Here is a tiny trained network, its code and every weight. The questions are about switching its units off for an input and a class, where a switched-off unit gives its printed mean instead of its output.

import numpy as np


def w(rows, s, z=0):
    codes = np.array(rows[::2]) - 128.0
    scale = np.full(codes.shape[1], s)
    scale[-1] = z or s
    return codes * scale


def f(y):
    return np.maximum(y, 0)


def log_softmax(a):
    a = a - a.max(-1, keepdims=True)
    return a - np.log(np.exp(a).sum(-1, keepdims=True))


def net(x, mask):
    res = np.array(x, float).reshape(1, 4) / 4 @ E
    y = f(res @ A[0][:, :-1].T + A[0][:, -1])
    res = res + np.where(mask, y, B[0][:, -1]) @ B[0][:, :-1]
    return log_softmax(res[-1] @ U[:, :-1].T + U[:, -1])


A, B = {}, {}
E = w([
[162,100,184,126,75,166,61],'x0',
[137,253,156,173,123,182,91],'x1',
[64,120,92,155,86,204,173],'x2',
[105,79,97,113,205,168,50],'x3',
],0.012)
A[0] = w([
[109,157,141,116,10,163,121,255],'N1',
[101,81,73,116,247,114,112,155],'N2',
[91,185,100,146,154,204,92,213],'N3',
[149,135,129,76,215,68,134,171],'N4',
[124,179,150,97,165,74,112,68],'N5',
[131,85,116,52,147,58,159,204],'N6',
[157,191,119,166,135,121,193,209],'N7',
[134,84,154,108,90,97,124,136],'N8',
[162,192,186,180,92,139,75,251],'N9',
[181,127,149,124,143,122,100,97],'N10',
],0.013,0.0024)
B[0] = w([
[64,13,149,235,144,187,147,236],'N1',
[24,39,185,255,254,197,11,246],'N2',
[33,222,198,209,240,15,24,226],'N3',
[107,9,167,171,197,99,54,221],'N4',
[186,49,56,135,16,217,126,182],'N5',
[109,50,228,186,160,7,121,253],'N6',
[115,58,15,135,84,229,182,230],'N7',
[103,102,153,27,48,15,200,190],'N8',
[200,128,88,208,159,175,24,255],'N9',
[254,143,85,60,92,187,59,170],'N10',
],0.0074,0.012)
U = w([
[121,243,8,147,104,140,171,67],'0',
[123,41,58,173,35,187,189,253],'1',
[123,91,195,229,227,115,32,143],'2',
[225,194,83,105,84,161,49,61],'3',
[138,116,179,49,75,17,203,164],'4',
[131,174,164,98,125,143,154,40],'5',
[41,254,70,128,182,123,164,105],'6',
],0.0087,0.0044)

Each question gives the input, the list of numbers given to net, and the class t.
The units are the neurons (one row each of A and B). Each row of codes is followed by its name. A weight is (code - 128) times the scale printed after its matrix; where a second scale follows, it is the last column's (A, B and U).
mask holds one flag per neuron, in row order. A switched-off neuron (its flag False) gives its mean, the last column of its row in B, instead of its output. The means were averaged over made-up inputs and are rounded, as every weight is.
A unit's drop is (log p(t) with every unit on - log p(t) with that unit switched off) / (log p(t) with every unit on - log p(t) with every unit switched off).
The circuit of an input: a set's keep is (log p(t) with only the set's units on - log p(t) with every unit switched off) / (log p(t) with every unit on - log p(t) with every unit switched off). Starting from all 10 units, units are removed one at a time, each time the one whose removal leaves the highest keep (on an exact tie, the one counted first), for as long as the keep stays at least 0.8.
units of the circuit, in order: the units of the circuit, biggest drop first
unit that matters most: the unit with the biggest drop
top k neurons: the k neurons with the biggest drops, biggest first
drop when u is switched off: that unit's drop, to one decimal
input [8,2,-8,5], class 3: unit that matters most => N10
input [-3,-8,-1,-5], class 4: units of the circuit, in order => [N8, N9]
input [4,-3,-6,-5], class 4: units of the circuit, in order => [N2, N8]
input [-1,-2,0,-3], class 4: units of the circuit, in order => [N2, N9]
input [7,-3,3,2], class 1: units of the circuit, in order => [N3, N2]
input [1,4,-3,-2], class 3: top 3 neurons => [N2, N6, N4]
input [-2,0,4,-1], class 1: top 2 neurons => [N2, N6]
input [-7,6,-1,-2], class 0: units of the circuit, in order => [N2, N6]
input [-7,0,7,0], class 6: top 2 neurons => [N6, N4]
input [0,3,-6,1], class 3: top 2 neurons => [N2, N6]
input [5,2,-1,-7], class 1: top 2 neurons => [N3, N2]
input [2,-1,1,-1], class 1: top 2 neurons => [N3, N2]
input [7,7,-6,-7], class 3: top 3 neurons => [N9, N2, N10]
input [-8,1,7,-1], class 6: unit that matters most => N3
input [-6,6,6,-2], class 6: top 2 neurons => [N3, N2]
input [-2,0,3,-3], class 1: drop when N9 is switched off => 0.0
input [8,-4,8,2], class 1: drop when N2 is switched off => 0.1
input [6,-3,-4,-6], class 4: drop when N8 is switched off => 0.3
